Below are the code and all the weights of a small trained network. Each question names an input and a class and asks about switching units off, where a switched-off unit gives its printed mean instead of its output.

import numpy as np


def w(rows, s, z=0):
    codes = np.array(rows[::2]) - 128.0
    scale = np.full(codes.shape[1], s)
    scale[-1] = z or s
    return codes * scale


def f(y):
    return np.maximum(y, 0)


def log_softmax(a):
    a = a - a.max(-1, keepdims=True)
    return a - np.log(np.exp(a).sum(-1, keepdims=True))


def net(x, mask):
    res = np.array(x, float).reshape(1, 6) / 4 @ E
    y = f(res @ A[0][:, :-1].T + A[0][:, -1])
    res = res + np.where(mask, y, B[0][:, -1]) @ B[0][:, :-1]
    return log_softmax(res[-1] @ U[:, :-1].T + U[:, -1])


A, B = {}, {}
E = w([
[82,120,2,134,118,196,176,180],'x0',
[125,132,131,128,129,130,128,126],'x1',
[146,179,84,146,7,122,25,109],'x2',
[39,132,124,192,104,92,152,41],'x3',
[141,107,173,74,14,197,206,99],'x4',
[76,153,120,2,96,49,134,150],'x5',
],0.0091)
A[0] = w([
[196,97,196,77,29,203,200,152,117],'neuron 1',
[187,112,175,237,140,191,141,119,70],'neuron 2',
[251,158,191,81,150,111,95,169,153],'neuron 3',
[135,160,63,133,138,180,153,170,78],'neuron 4',
[157,154,81,124,36,141,58,150,76],'neuron 5',
[94,171,112,54,120,55,139,194,123],'neuron 6',
[86,127,67,141,117,169,156,157,84],'neuron 7',
[168,150,196,126,167,78,102,59,38],'neuron 8',
[96,110,104,107,174,162,157,119,107],'neuron 9',
[166,189,45,143,60,76,12,86,79],'neuron 10',
[129,93,154,145,196,90,182,189,79],'neuron 11',
[159,167,77,145,213,50,44,219,108],'neuron 12',
[159,86,111,217,132,223,127,114,61],'neuron 13',
[91,67,165,117,198,105,210,112,86],'neuron 14',
[23,134,132,6,99,78,140,160,91],'neuron 15',
[94,111,58,137,106,136,188,161,81],'neuron 16',
[97,82,67,129,94,188,156,140,108],'neuron 17',
[202,104,55,80,127,183,119,246,186],'neuron 18',
[102,90,163,91,194,138,177,175,87],'neuron 19',
[96,114,26,165,118,155,160,167,60],'neuron 20',
[56,102,102,188,101,76,197,63,169],'neuron 21',
[190,147,203,155,131,66,128,72,39],'neuron 22',
[18,144,133,172,108,64,123,44,109],'neuron 23',
[79,121,38,158,122,149,133,153,84],'neuron 24',
[177,86,255,125,122,109,84,76,85],'neuron 25',
[161,105,93,182,156,205,123,120,79],'neuron 26',
[173,104,192,122,131,95,73,77,3],'neuron 27',
[122,146,105,176,221,112,86,133,48],'neuron 28',
],0.0079,0.0045)
B[0] = w([
[52,179,66,157,162,152,218,29,244],'neuron 1',
[181,161,90,35,189,119,66,117,190],'neuron 2',
[126,21,142,217,122,88,117,122,214],'neuron 3',
[99,107,134,105,100,68,129,163,166],'neuron 4',
[114,186,199,171,76,181,111,163,194],'neuron 5',
[215,136,85,109,176,146,80,96,193],'neuron 6',
[110,144,140,99,120,75,132,150,170],'neuron 7',
[93,136,122,105,105,85,137,171,185],'neuron 8',
[105,120,154,138,107,162,129,172,162],'neuron 9',
[119,174,198,147,119,200,127,185,217],'neuron 10',
[115,174,155,163,92,184,119,158,181],'neuron 11',
[67,173,89,139,135,154,233,1,211],'neuron 12',
[171,175,90,58,154,129,79,116,183],'neuron 13',
[145,202,198,141,57,190,89,191,205],'neuron 14',
[192,144,84,86,198,136,52,103,219],'neuron 15',
[111,126,128,100,106,90,127,152,173],'neuron 16',
[116,130,133,128,135,68,135,143,179],'neuron 17',
[130,16,145,200,107,102,111,117,218],'neuron 18',
[140,167,176,154,64,193,98,161,189],'neuron 19',
[88,136,130,91,105,62,132,178,181],'neuron 20',
[180,44,125,207,119,132,109,93,211],'neuron 21',
[98,137,137,75,98,46,148,177,188],'neuron 22',
[147,62,141,172,128,144,93,95,213],'neuron 23',
[86,102,134,86,113,77,145,197,178],'neuron 24',
[98,123,103,87,102,62,147,175,219],'neuron 25',
[164,125,110,73,135,104,69,90,171],'neuron 26',
[85,117,125,80,130,88,146,186,172],'neuron 27',
[116,162,96,136,112,135,168,77,182],'neuron 28',
],0.0077,0.011)
U = w([
[74,108,138,79,108,46,149,183,92],'0',
[119,181,195,143,94,211,120,177,89],'1',
[66,156,99,129,129,143,212,27,98],'2',
[214,131,102,54,152,125,71,103,97],'3',
[123,97,140,131,121,127,141,124,252],'4',
[140,5,151,184,115,118,118,110,120],'5',
],0.012,0.015)

Each question gives the input, the list of numbers given to net, and the class t.
The units are the neurons (one row each of A and B). Each row of codes is followed by its name. A weight is (code - 128) times the scale printed after its matrix; where a second scale follows, it is the last column's (A, B and U).
mask holds one flag per neuron, in row order. A switched-off neuron (its flag False) gives its mean, the last column of its row in B, instead of its output. The means were averaged over made-up inputs and are rounded, as every weight is.
A unit's drop is (log p(t) with every unit on - log p(t) with that unit switched off) / (log p(t) with every unit on - log p(t) with every unit switched off).
The circuit of an input: a set's keep is (log p(t) with only the set's units on - log p(t) with every unit switched off) / (log p(t) with every unit on - log p(t) with every unit switched off). Starting from the 12 units with the biggest drops (on a tie, the unit counted first), units are removed one at a time, each time the one whose removal leaves the highest keep (on an exact tie, the one counted first), for as long as the keep stays at least 0.8.
circuit, biggest first: the units of the circuit, biggest drop first
most important unit: the unit with the biggest drop
top k neurons: the k neurons with the biggest drops, biggest first
drop of u: that unit's drop, to one decimal
input [3,-5,6,-1,7,7], class 2: top 2 neurons => neuron 1; neuron 14
input [1,-2,0,-4,-3,6], class 3: most important unit => neuron 6
input [-5,7,8,3,-7,1], class 1: top 2 neurons => neuron 10; neuron 1
input [5,-3,-2,-4,-5,8], class 3: top 3 neurons => neuron 6; neuron 15; neuron 1
input [5,-5,3,-8,-7,2], class 5: top 2 neurons => neuron 18; neuron 1
input [7,1,-8,3,-4,4], class 1: top 3 neurons => neuron 14; neuron 19; neuron 11
input [0,7,8,4,-7,-3], class 1: top 2 neurons => neuron 10; neuron 1
input [-6,3,-5,-6,-3,-7], class 3: top 2 neurons => neuron 2; neuron 13
input [0,-8,-4,8,-8,-8], class 2: top 3 neurons => neuron 28; neuron 12; neuron 15
input [-1,2,-3,2,3,4], class 3: top 2 neurons => neuron 15; neuron 12
input [-1,-5,-5,4,-6,-8], class 3: top 4 neurons => neuron 2; neuron 1; neuron 13; neuron 26
input [4,-2,-5,-3,-4,3], class 1: top 2 neurons => neuron 19; neuron 11
input [8,2,1,8,-4,-6], class 0: circuit, biggest first => neuron 20; neuron 24
input [1,-3,-8,5,-8,-5], class 1: top 4 neurons => neuron 14; neuron 1; neuron 11; neuron 19
input [-3,7,7,2,3,-4], class 1: most important unit => neuron 10
input [1,-7,7,3,-8,-2], class 2: top 4 neurons => neuron 12; neuron 14; neuron 28; neuron 19
input [2,7,-2,-8,6,-8], class 3: top 4 neurons => neuron 2; neuron 13; neuron 26; neuron 12
input [-7,-3,-1,6,-3,-3], class 0: circuit, biggest first => neuron 22; neuron 25
input [4,1,1,6,3,4], class 5: circuit, biggest first => neuron 21; neuron 23
input [-3,-3,2,-8,-8,-8], class 2: circuit, biggest first => neuron 12
input [-3,-1,3,4,1,-6], class 3: circuit, biggest first => neuron 2; neuron 13
input [0,-4,6,8,5,1], class 5: drop of neuron 23 => 0.4
input [-6,-3,-1,5,1,2], class 0: drop of neuron 3 => 0.2
input [7,-1,3,-1,6,2], class 0: drop of neuron 17 => 0.1
input [-5,1,-8,8,0,-3], class 1: drop of neuron 14 => 1.0
